Here is a tiny trained network, its code and every weight. The questions are about switching its units off for an input and a target symbol, where a switched-off unit gives its printed mean instead of its output.

import numpy as np


def w(rows, s, z=0):
    codes = np.array(rows[::2]) - 128.0
    scale = np.full(codes.shape[1], s)
    scale[-1] = z or s
    return codes * scale


def f(y):
    return np.maximum(y, 0)


def softmax(a):
    e = np.exp(a - a.max(-1, keepdims=True))
    return e / e.sum(-1, keepdims=True)


def log_softmax(a):
    a = a - a.max(-1, keepdims=True)
    return a - np.log(np.exp(a).sum(-1, keepdims=True))


def net(x, mask):
    ids = ['ΘΞΩαβεημ'.index(c) for c in x.split()]
    T = len(ids)
    res = E[ids] + P[:T]
    r = res
    for j in range(3):
        rows = slice(4 * j, 4 * j + 4)
        q, k, v = (r @ M[0][rows].T for M in (Q, K, V))
        z = softmax(np.where(np.tri(T) > 0, q @ k.T / 4**0.5, -1e9)) @ v
        o = O[0][rows]
        res = res + np.where(mask[j], z, o[:, -1]) @ o[:, :-1]
    y = f(res @ A[0][:, :-1].T + A[0][:, -1])
    res = res + np.where(mask[3:7], y, B[0][:, -1]) @ B[0][:, :-1]
    return log_softmax(res[-1] @ U[:, :-1].T + U[:, -1])


Q, K, V, O, A, B = {}, {}, {}, {}, {}, {}
E = w([
[142,178,150,142,139,137,108,105,207,81],'Θ',
[83,136,164,132,167,93,198,137,107,143],'Ξ',
[148,178,240,111,140,87,202,187,213,89],'Ω',
[167,146,190,104,121,129,121,218,168,123],'α',
[229,46,164,98,163,108,152,143,47,130],'β',
[194,205,152,15,198,121,101,145,65,154],'ε',
[131,109,120,105,181,68,168,70,197,254],'η',
[52,86,95,8,122,189,192,104,199,137],'μ',
],0.017)
P = w([
[60,71,236,84,6,9,63,163,1,85],'0',
[120,115,58,142,116,40,115,102,238,73],'1',
[164,116,50,128,81,50,211,118,186,85],'2',
[196,99,104,100,94,62,214,140,65,112],'3',
[164,106,117,88,147,90,186,111,140,133],'4',
[197,69,159,65,141,95,157,114,170,97],'5',
[194,94,192,56,125,115,251,128,98,159],'6',
[193,83,174,73,105,106,250,96,235,153],'7',
[244,34,146,29,139,123,181,87,211,162],'8',
],0.0083)
Q[0] = w([
[27,140,87,192,131,187,66,142,78,134],'H1',
[167,95,126,103,134,77,150,132,168,73],'H1',
[185,107,133,57,157,150,158,126,144,182],'H1',
[99,178,54,143,31,207,88,91,117,187],'H1',
[40,85,11,150,27,192,104,119,41,171],'H2',
[70,91,145,119,177,184,47,120,23,110],'H2',
[221,179,169,106,177,45,127,107,111,158],'H2',
[222,179,186,106,189,20,216,154,127,62],'H2',
[142,60,78,40,156,131,203,58,207,124],'H3',
[120,117,121,86,108,101,233,138,108,121],'H3',
[80,164,90,195,102,114,76,193,99,97],'H3',
[255,127,164,24,154,124,213,118,199,98],'H3',
],0.0075)
K[0] = w([
[254,172,36,177,157,158,144,89,163,130],'H1',
[128,90,179,113,51,45,156,111,126,103],'H1',
[97,117,136,110,103,43,69,102,83,102],'H1',
[166,95,64,149,198,163,91,91,122,150],'H1',
[53,175,66,183,102,83,61,119,150,32],'H2',
[99,160,71,188,138,93,125,163,90,161],'H2',
[138,145,114,104,117,210,166,91,189,149],'H2',
[186,106,133,36,160,189,113,135,192,203],'H2',
[89,135,209,145,78,85,65,115,99,143],'H3',
[129,135,121,169,61,154,34,90,140,154],'H3',
[151,123,68,79,229,178,172,167,167,116],'H3',
[101,29,172,110,31,136,34,136,76,148],'H3',
],0.0086)
V[0] = w([
[93,16,32,85,66,124,70,56,135,221],'H1',
[220,87,205,240,213,34,160,148,75,171],'H1',
[14,82,109,178,100,149,98,195,19,101],'H1',
[76,214,103,128,221,61,188,86,142,204],'H1',
[111,41,227,204,69,143,229,255,222,25],'H2',
[136,173,192,199,192,18,159,87,186,190],'H2',
[240,143,140,113,219,162,41,232,36,58],'H2',
[148,46,103,167,129,99,188,58,57,165],'H2',
[71,204,123,167,45,170,58,182,182,89],'H3',
[159,177,140,84,238,71,168,253,82,144],'H3',
[190,185,146,155,174,139,78,28,48,64],'H3',
[117,99,117,190,181,118,242,159,117,12],'H3',
],0.0073)
O[0] = w([
[98,94,154,151,86,131,196,112,184,119,5],'H1',
[123,245,75,178,152,142,131,136,108,102,195],'H1',
[87,147,96,82,73,133,129,189,179,216,131],'H1',
[212,157,129,180,126,86,163,113,158,147,94],'H1',
[142,91,112,107,199,135,31,144,33,135,196],'H2',
[157,147,126,150,96,100,92,98,110,197,224],'H2',
[165,133,160,158,116,95,131,175,158,61,57],'H2',
[109,76,84,158,163,61,127,152,136,150,134],'H2',
[157,94,148,97,160,185,114,145,177,179,124],'H3',
[116,138,84,102,195,58,174,141,87,140,216],'H3',
[101,115,104,222,150,136,63,191,152,124,70],'H3',
[63,167,152,146,150,102,39,73,105,172,130],'H3',
],0.011,0.012)
A[0] = w([
[157,128,150,194,121,147,182,7,113,51,127],'N1',
[89,24,216,84,121,186,111,55,131,154,125],'N2',
[176,194,131,81,88,189,63,221,76,1,172],'N3',
[112,105,213,114,100,198,27,71,125,120,1],'N4',
],0.0046,0.0055)
B[0] = w([
[68,156,62,83,45,198,99,195,178,204,160],'N1',
[113,113,163,141,145,99,2,148,31,178,181],'N2',
[144,20,173,203,89,232,187,68,120,97,246],'N3',
[115,77,104,181,172,129,218,16,7,111,149],'N4',
],0.0068,0.012)
U = w([
[197,182,179,126,64,100,214,32,158,78,128],'Θ',
[184,159,179,210,102,254,99,221,181,214,254],'Ξ',
[181,227,228,122,165,62,123,37,116,108,48],'Ω',
[23,195,151,174,47,87,93,171,111,112,99],'α',
[165,78,134,176,165,8,159,191,163,94,82],'β',
[198,233,141,135,16,50,84,205,166,226,169],'ε',
[74,126,228,145,70,97,126,46,160,99,85],'η',
[63,114,109,19,171,217,214,137,184,123,164],'μ',
],0.0042,0.0043)

Each question gives the input, a string of symbols that net reads in full, and the target symbol t.
The units are the heads (4 rows each of Q, K, V and O) and the neurons (one row each of A and B). Each row of codes is followed by its name. A weight is (code - 128) times the scale printed after its matrix; where a second scale follows, it is the last column's (O, A, B and U).
mask holds one flag per unit, heads first, then neurons. A switched-off unit (its flag False) gives its mean, the last column of its rows in O or B, instead of its output. The means were averaged over made-up inputs and are rounded, as every weight is.
A unit's drop is (log p(t) with every unit on - log p(t) with that unit switched off) / (log p(t) with every unit on - log p(t) with every unit switched off).
The circuit of an input: a set's keep is (log p(t) with only the set's units on - log p(t) with every unit switched off) / (log p(t) with every unit on - log p(t) with every unit switched off). Starting from all 7 units, units are removed one at a time, each time the one whose removal leaves the highest keep (on an exact tie, the one counted first), for as long as the keep stays at least 0.8.
circuit, biggest first: the units of the circuit, biggest drop first
most important unit: the unit with the biggest drop
top k neurons: the k neurons with the biggest drops, biggest first
heads that matter: for each layer, one digit per head in row order, 1 if its drop is at least 0.15 and else 0, layers parted by /
input η Ω η Ω α, target Θ: most important unit => H3
input β Ξ Θ η Ξ Ξ Ξ, target α: heads that matter => 101
input β Θ Ξ α, target α: heads that matter => 101
input Ξ Θ β Ξ Ω α Ω Ξ, target ε: heads that matter => 100
input β Θ Ξ Ω, target α: heads that matter => 101
input ε ε μ Ω η η, target β: heads that matter => 001
input Ω Ω Ξ Ξ Ω Ω Θ Θ, target Ω: circuit, biggest first => (H2, H1)
input Ω μ η, target μ: heads that matter => 010
input Ω η Ω, target ε: heads that matter => 010
input Ξ Ω Ω Ω Ω μ μ η μ, target ε: circuit, biggest first => (H1, N3)
input η Ω η Ω η, target ε: top 3 neurons => (N1, N3, N4)
input Θ η Ω Θ Ξ Ω β, target Ξ: heads that matter => 001
input μ ε Ω Θ Ω α, target η: top 2 neurons => (N2, N4)
input η Ω Ω Θ α Ξ, target Θ: circuit, biggest first => (H3, H1)
input Ω η μ, target Ω: circuit, biggest first => (H2, H1)
input Ω Ω α Θ α Θ ε, target Θ: circuit, biggest first => (H2)
input μ Θ μ ε α, target η: circuit, biggest first => (H1, N2)
input Ω ε Θ Ω η, target ε: top 2 neurons => (N3, N4)
input μ Ω η Ω Ω η, target η: heads that matter => 101
input ε η Ω β, target β: heads that matter => 001
input β Ω Ξ β Ω Θ μ Θ, target μ: heads that matter => 110
input Ω Θ ε Ω, target Θ: most important unit => H2
input β α Ω α μ η, target α: heads that matter => 101
input Θ Ω Ω Ω α, target Ξ: heads that matter => 001
input μ α η Ω, target η: top 2 neurons => (N2, N1)
